Below are the code and all the weights of a small trained network. Each question names an input and a class and asks about switching units off, where a switched-off unit gives its printed mean instead of its output.

import numpy as np


def w(rows, s, z=0):
    codes = np.array(rows[::2]) - 128.0
    scale = np.full(codes.shape[1], s)
    scale[-1] = z or s
    return codes * scale


def f(y):
    return y / 2 * (1 + np.tanh(0.7978845608 * (y + 0.044715 * y**3)))


def log_softmax(a):
    a = a - a.max(-1, keepdims=True)
    return a - np.log(np.exp(a).sum(-1, keepdims=True))


def net(x, mask):
    res = np.array(x, float).reshape(1, 8) / 4 @ E
    y = f(res @ A[0][:, :-1].T + A[0][:, -1])
    res = res + np.where(mask, y, B[0][:, -1]) @ B[0][:, :-1]
    return log_softmax(res[-1] @ U[:, :-1].T + U[:, -1])


A, B = {}, {}
E = w([
[203,2,92,87,88,125,215,212,133,105,76,158],'x0',
[160,89,164,45,147,207,130,105,47,172,184,118],'x1',
[140,65,241,153,123,161,211,124,71,175,183,72],'x2',
[139,71,42,152,134,129,65,116,173,57,52,114],'x3',
[79,144,145,130,137,109,67,125,152,48,96,75],'x4',
[86,145,126,116,155,116,192,83,188,87,199,163],'x5',
[90,151,148,192,153,147,38,125,73,88,110,62],'x6',
[89,229,120,94,107,58,117,115,130,223,157,206],'x7',
],0.0078)
A[0] = w([
[132,253,98,97,123,84,82,123,113,195,173,201,254],'n0',
[117,101,198,153,153,231,121,115,94,135,128,35,224],'n1',
[94,16,139,63,102,180,201,171,133,203,166,193,245],'n2',
[121,199,152,159,149,151,122,136,110,210,118,180,162],'n3',
[150,95,45,166,122,52,119,133,254,20,64,118,209],'n4',
[126,130,178,173,113,227,98,96,80,104,137,26,194],'n5',
[118,125,139,96,128,90,94,61,29,108,178,129,213],'n6',
[222,53,188,112,117,179,227,94,95,170,114,171,189],'n7',
],0.0069,0.002)
B[0] = w([
[31,203,98,99,102,76,152,70,149,223,128,157,229],'n0',
[119,68,104,133,255,177,103,103,80,171,102,37,224],'n1',
[181,25,63,72,55,71,190,203,115,198,133,100,236],'n2',
[103,94,148,22,237,115,147,88,132,160,72,186,181],'n3',
[102,131,63,186,22,156,46,193,158,35,68,105,250],'n4',
[139,97,163,209,207,186,34,91,21,171,74,64,220],'n5',
[173,120,156,82,154,154,42,118,120,211,188,186,178],'n6',
[203,109,211,124,57,186,195,169,189,182,224,64,244],'n7',
],0.0078,0.011)
U = w([
[220,84,143,54,110,118,167,195,152,153,192,93,73],'0',
[76,250,121,42,170,12,88,73,180,172,117,226,92],'1',
[145,135,189,174,242,163,48,129,2,149,120,73,77],'2',
[118,164,30,194,71,104,46,183,227,18,36,128,255],'3',
],0.0074,0.00086)

Each question gives the input, the list of numbers given to net, and the class t.
The units are the neurons (one row each of A and B). Each row of codes is followed by its name. A weight is (code - 128) times the scale printed after its matrix; where a second scale follows, it is the last column's (A, B and U).
mask holds one flag per neuron, in row order. A switched-off neuron (its flag False) gives its mean, the last column of its row in B, instead of its output. The means were averaged over made-up inputs and are rounded, as every weight is.
A unit's drop is (log p(t) with every unit on - log p(t) with that unit switched off) / (log p(t) with every unit on - log p(t) with every unit switched off).
The circuit of an input: a set's keep is (log p(t) with only the set's units on - log p(t) with every unit switched off) / (log p(t) with every unit on - log p(t) with every unit switched off). Starting from all 8 units, units are removed one at a time, each time the one whose removal leaves the highest keep (on an exact tie, the one counted first), for as long as the keep stays at least 0.8.
units of the circuit, in order: the units of the circuit, biggest drop first
k most important neurons: the k neurons with the biggest drops, biggest first
drop of u: that unit's drop, to one decimal
input [-8,3,-6,-3,7,4,3,0], class 1: units of the circuit, in order : (n0)
input [2,2,-4,-4,4,6,-2,-1], class 3: units of the circuit, in order : (n7; n3)
input [7,4,-7,2,1,8,-2,7], class 3: 2 most important neurons : (n4; n3)
input [-3,6,-3,6,-4,-8,-1,2], class 1: 2 most important neurons : (n5; n1)
input [1,6,-8,-7,-6,-8,-7,4], class 1: 3 most important neurons : (n0; n3; n1)
input [-6,6,3,-5,7,-7,-8,3], class 1: 2 most important neurons : (n0; n3)
input [-4,1,5,6,8,4,-4,5], class 1: 2 most important neurons : (n4; n5)
input [0,-8,4,-5,6,4,4,1], class 3: 2 most important neurons : (n1; n5)
input [-5,5,3,-8,5,6,-6,-6], class 2: 2 most important neurons : (n5; n1)
input [-1,-1,-2,0,-7,-5,-3,3], class 1: drop of n0 : 0.1
input [-7,5,5,-8,-3,-1,0,7], class 1: drop of n0 : 0.5
input [5,-2,-5,-2,4,6,-8,-2], class 3: drop of n4 : 0.3
